Here is a tiny trained network, its code and every weight. The questions are about switching its units off for an input and a class, where a switched-off unit gives its printed mean instead of its output.

import numpy as np


def w(rows, s, z=0):
    codes = np.array(rows[::2]) - 128.0
    scale = np.full(codes.shape[1], s)
    scale[-1] = z or s
    return codes * scale


def f(y):
    return y / 2 * (1 + np.tanh(0.7978845608 * (y + 0.044715 * y**3)))


def log_softmax(a):
    a = a - a.max(-1, keepdims=True)
    return a - np.log(np.exp(a).sum(-1, keepdims=True))


def net(x, mask):
    res = np.array(x, float).reshape(1, 8) / 4 @ E
    y = f(res @ A[0][:, :-1].T + A[0][:, -1])
    res = res + np.where(mask, y, B[0][:, -1]) @ B[0][:, :-1]
    return log_softmax(res[-1] @ U[:, :-1].T + U[:, -1])


A, B = {}, {}
E = w([
[115,148,126,116,129,122,124,122,123,109],'x0',
[217,169,132,236,75,156,73,145,95,33],'x1',
[132,117,122,128,125,145,136,139,119,136],'x2',
[137,130,123,123,130,137,135,121,137,127],'x3',
[141,121,131,137,150,130,122,144,155,132],'x4',
[129,177,139,87,12,78,138,197,221,164],'x5',
[91,63,41,227,125,85,191,124,174,44],'x6',
[159,99,125,133,142,146,128,134,169,140],'x7',
],0.011)
A[0] = w([
[154,189,232,126,97,161,63,83,134,106,110],'neuron 1',
[210,161,124,241,102,138,93,151,102,39,69],'neuron 2',
[237,187,197,120,64,109,89,206,95,165,124],'neuron 3',
[163,128,133,127,150,167,203,161,149,133,133],'neuron 4',
[91,41,96,127,191,91,179,54,122,132,145],'neuron 5',
[128,184,215,124,181,173,93,94,106,219,199],'neuron 6',
[159,110,138,9,115,109,114,149,162,135,39],'neuron 7',
[84,107,120,136,216,126,163,98,98,159,144],'neuron 8',
[219,201,97,98,100,107,118,167,113,121,125],'neuron 9',
[157,198,129,122,113,168,71,139,131,148,117],'neuron 10',
[93,170,93,150,77,66,172,155,200,182,205],'neuron 11',
[96,135,116,109,64,61,163,207,187,140,168],'neuron 12',
[139,91,130,95,109,111,81,106,142,107,103],'neuron 13',
[85,69,110,110,234,103,213,60,105,107,147],'neuron 14',
[106,86,51,167,179,116,75,148,94,80,75],'neuron 15',
[203,190,180,103,103,130,130,162,125,137,101],'neuron 16',
[115,129,54,178,93,121,168,150,163,91,20],'neuron 17',
[174,153,137,37,223,137,49,114,64,211,2],'neuron 18',
[118,94,177,164,248,227,64,49,66,83,173],'neuron 19',
[172,156,254,36,188,174,130,122,76,168,122],'neuron 20',
[40,43,45,147,189,68,158,119,115,148,145],'neuron 21',
[39,116,155,46,165,129,169,149,188,195,231],'neuron 22',
[73,123,114,118,97,65,147,160,195,183,89],'neuron 23',
[117,168,135,141,77,168,128,115,85,157,121],'neuron 24',
[93,127,141,74,136,114,172,96,160,193,39],'neuron 25',
[161,83,180,78,185,122,116,149,122,96,138],'neuron 26',
[62,114,143,34,159,101,179,159,157,199,18],'neuron 27',
[138,160,129,123,108,92,88,174,112,149,128],'neuron 28',
[69,184,80,156,111,151,212,162,173,164,62],'neuron 29',
[73,88,51,96,165,87,132,129,139,135,124],'neuron 30',
],0.0074,0.0088)
B[0] = w([
[99,168,124,155,149,144,84,163,138,197,177],'neuron 1',
[136,20,155,167,126,128,195,97,71,75,215],'neuron 2',
[114,240,97,83,187,165,60,168,165,189,211],'neuron 3',
[147,163,132,112,139,94,134,106,140,163,135],'neuron 4',
[186,221,141,57,145,110,111,185,141,140,204],'neuron 5',
[127,52,79,200,143,199,104,77,36,107,224],'neuron 6',
[101,171,81,136,113,162,80,92,144,149,161],'neuron 7',
[165,224,107,131,113,150,77,157,193,182,184],'neuron 8',
[89,118,142,135,118,131,91,166,145,171,170],'neuron 9',
[124,157,149,138,109,171,100,146,172,128,164],'neuron 10',
[74,94,55,187,167,163,108,107,115,147,227],'neuron 11',
[113,78,154,199,169,158,95,41,27,33,221],'neuron 12',
[125,90,89,135,128,157,152,136,164,146,123],'neuron 13',
[144,219,100,35,157,145,133,160,163,208,215],'neuron 14',
[182,119,175,64,79,55,116,163,224,121,170],'neuron 15',
[126,140,97,115,167,130,122,150,167,190,172],'neuron 16',
[71,68,99,179,192,212,83,26,61,106,162],'neuron 17',
[193,78,188,93,17,6,231,145,184,68,184],'neuron 18',
[113,51,133,140,112,108,174,59,39,45,248],'neuron 19',
[119,24,165,144,80,101,169,53,58,3,222],'neuron 20',
[218,182,145,47,106,126,123,206,170,123,214],'neuron 21',
[187,102,146,82,119,75,210,96,168,29,252],'neuron 22',
[161,26,159,144,64,93,170,129,95,66,182],'neuron 23',
[122,127,112,112,160,145,116,160,144,133,145],'neuron 24',
[97,119,74,201,137,168,81,42,26,124,163],'neuron 25',
[90,119,110,112,161,159,94,109,84,145,147],'neuron 26',
[52,107,105,208,219,165,88,15,30,158,186],'neuron 27',
[104,76,121,104,88,159,119,177,178,160,153],'neuron 28',
[206,119,207,127,111,71,174,128,165,106,149],'neuron 29',
[166,131,167,86,74,127,134,142,193,146,171],'neuron 30',
],0.0061,0.014)
U = w([
[142,90,159,124,95,61,213,109,132,73,136],'0',
[71,99,121,174,187,184,92,57,89,108,155],'1',
[120,246,134,101,154,138,79,213,180,200,249],'2',
],0.011,0.0012)

Each question gives the input, the list of numbers given to net, and the class t.
The units are the neurons (one row each of A and B). Each row of codes is followed by its name. A weight is (code - 128) times the scale printed after its matrix; where a second scale follows, it is the last column's (A, B and U).
mask holds one flag per neuron, in row order. A switched-off neuron (its flag False) gives its mean, the last column of its row in B, instead of its output. The means were averaged over made-up inputs and are rounded, as every weight is.
A unit's drop is (log p(t) with every unit on - log p(t) with that unit switched off) / (log p(t) with every unit on - log p(t) with every unit switched off).
The circuit of an input: a set's keep is (log p(t) with only the set's units on - log p(t) with every unit switched off) / (log p(t) with every unit on - log p(t) with every unit switched off). Starting from the 12 units with the biggest drops (on a tie, the unit counted first), units are removed one at a time, each time the one whose removal leaves the highest keep (on an exact tie, the one counted first), for as long as the keep stays at least 0.8.
circuit, biggest first: the units of the circuit, biggest drop first
most important unit: the unit with the biggest drop
top k neurons: the k neurons with the biggest drops, biggest first
drop of u: that unit's drop, to one decimal
input [-6,0,7,-8,4,6,-8,-1], class 1: circuit, biggest first -> [neuron 6]
input [6,-4,0,7,5,-4,0,-6], class 0: top 3 neurons -> [neuron 3; neuron 19; neuron 22]
input [1,7,4,5,-6,1,-5,3], class 2: top 2 neurons -> [neuron 3; neuron 12]
input [0,-2,1,-2,1,2,-1,3], class 1: top 3 neurons -> [neuron 18; neuron 21; neuron 15]
input [-1,-5,-2,-4,-6,3,-8,-4], class 1: top 3 neurons -> [neuron 27; neuron 6; neuron 25]
input [7,1,-1,-5,-8,8,-5,7], class 2: top 2 neurons -> [neuron 3; neuron 19]
input [-7,0,-5,3,5,-1,-4,5], class 0: top 4 neurons -> [neuron 27; neuron 11; neuron 18; neuron 12]
input [-4,-6,-1,8,1,7,0,2], class 1: top 4 neurons -> [neuron 27; neuron 11; neuron 12; neuron 25]
input [-7,-4,-1,-5,-5,4,-1,5], class 1: top 2 neurons -> [neuron 27; neuron 18]
input [4,-5,-7,2,-2,3,-7,8], class 1: top 3 neurons -> [neuron 27; neuron 6; neuron 25]
input [6,1,-7,2,-7,-3,6,-5], class 0: top 2 neurons -> [neuron 3; neuron 1]
input [8,1,-5,3,-1,-7,5,-7], class 0: top 2 neurons -> [neuron 19; neuron 3]
input [-7,4,4,1,-2,1,-1,0], class 2: drop of neuron 6 -> 0.1
input [7,-8,2,-3,7,-8,6,5], class 2: drop of neuron 10 -> 0.0
input [-5,2,1,-7,2,-7,4,1], class 0: drop of neuron 19 -> 0.4
input [-5,-8,8,2,-3,-3,-1,-8], class 0: most important unit -> neuron 22
